Below is a small trained network, with its code and all its weights. Each question gives an input and a class and asks what happens when units are switched off, that is, made to give their printed mean instead of their output.

import numpy as np


def w(rows, s, z=0):
    codes = np.array(rows[::2]) - 128.0
    scale = np.full(codes.shape[1], s)
    scale[-1] = z or s
    return codes * scale


def f(y):
    return np.maximum(y, 0)


def log_softmax(a):
    a = a - a.max(-1, keepdims=True)
    return a - np.log(np.exp(a).sum(-1, keepdims=True))


def net(x, mask):
    res = np.array(x, float).reshape(1, 4) / 4 @ E
    y = f(res @ A[0][:, :-1].T + A[0][:, -1])
    res = res + np.where(mask, y, B[0][:, -1]) @ B[0][:, :-1]
    return log_softmax(res[-1] @ U[:, :-1].T + U[:, -1])


A, B = {}, {}
E = w([
[157,103,252],'x0',
[172,227,167],'x1',
[129,128,127],'x2',
[219,99,97],'x3',
],0.013)
A[0] = w([
[5,121,85,136],'N1',
[178,177,245,153],'N2',
[90,43,84,233],'N3',
[111,66,188,144],'N4',
[115,206,113,102],'N5',
[126,63,129,102],'N6',
[77,97,89,116],'N7',
[28,143,190,252],'N8',
[121,51,178,105],'N9',
[146,10,143,253],'N10',
[89,113,74,129],'N11',
[41,84,99,118],'N12',
[8,67,177,157],'N13',
],0.011,0.004)
B[0] = w([
[113,90,158,230],'N1',
[148,111,176,250],'N2',
[180,62,154,230],'N3',
[14,168,100,191],'N4',
[76,254,55,182],'N5',
[109,162,64,165],'N6',
[170,100,161,185],'N7',
[76,192,166,243],'N8',
[38,106,74,183],'N9',
[64,47,62,222],'N10',
[181,109,165,191],'N11',
[177,80,194,204],'N12',
[66,98,166,232],'N13',
],0.0093,0.011)
U = w([
[171,76,218,220],'0',
[60,126,130,14],'1',
[201,61,62,56],'2',
[107,88,76,216],'3',
[60,223,51,202],'4',
[117,190,196,2],'5',
[218,210,5,123],'6',
],0.011,0.005)

Each question gives the input, the list of numbers given to net, and the class t.
The units are the neurons (one row each of A and B). Each row of codes is followed by its name. A weight is (code - 128) times the scale printed after its matrix; where a second scale follows, it is the last column's (A, B and U).
mask holds one flag per neuron, in row order. A switched-off neuron (its flag False) gives its mean, the last column of its row in B, instead of its output. The means were averaged over made-up inputs and are rounded, as every weight is.
A unit's drop is (log p(t) with every unit on - log p(t) with that unit switched off) / (log p(t) with every unit on - log p(t) with every unit switched off).
The circuit of an input: a set's keep is (log p(t) with only the set's units on - log p(t) with every unit switched off) / (log p(t) with every unit on - log p(t) with every unit switched off). Starting from the 12 units with the biggest drops (on a tie, the unit counted first), units are removed one at a time, each time the one whose removal leaves the highest keep (on an exact tie, the one counted first), for as long as the keep stays at least 0.8.
units of the circuit, in order: the units of the circuit, biggest drop first
most important unit: the unit with the biggest drop
k most important neurons: the k neurons with the biggest drops, biggest first
drop of u: that unit's drop, to one decimal
input [-5,0,2,0], class 0: units of the circuit, in order	[N10 N4]
input [5,2,7,-4], class 5: units of the circuit, in order	[N8 N3]
input [-1,-7,-8,-2], class 0: most important unit	N12
input [3,3,1,-3], class 5: units of the circuit, in order	[N10 N3 N8]
input [5,7,6,-1], class 5: units of the circuit, in order	[N3 N12]
input [-8,-8,2,0], class 0: units of the circuit, in order	[N12 N11]
input [-1,-6,-4,2], class 2: 2 most important neurons	[N3 N8]
input [-1,-8,-1,0], class 0: 3 most important neurons	[N12 N3 N7]
input [5,2,-4,-6], class 5: 3 most important neurons	[N10 N2 N8]
input [7,8,2,0], class 5: 2 most important neurons	[N3 N12]
input [0,-2,-5,7], class 2: drop of N4	0.2
input [2,-4,1,3], class 3: drop of N12	0.0
input [-2,-5,2,-5], class 0: drop of N12	0.1
input [8,3,-7,-7], class 5: units of the circuit, in order	[N8]
input [-1,-1,2,7], class 2: drop of N8	0.3
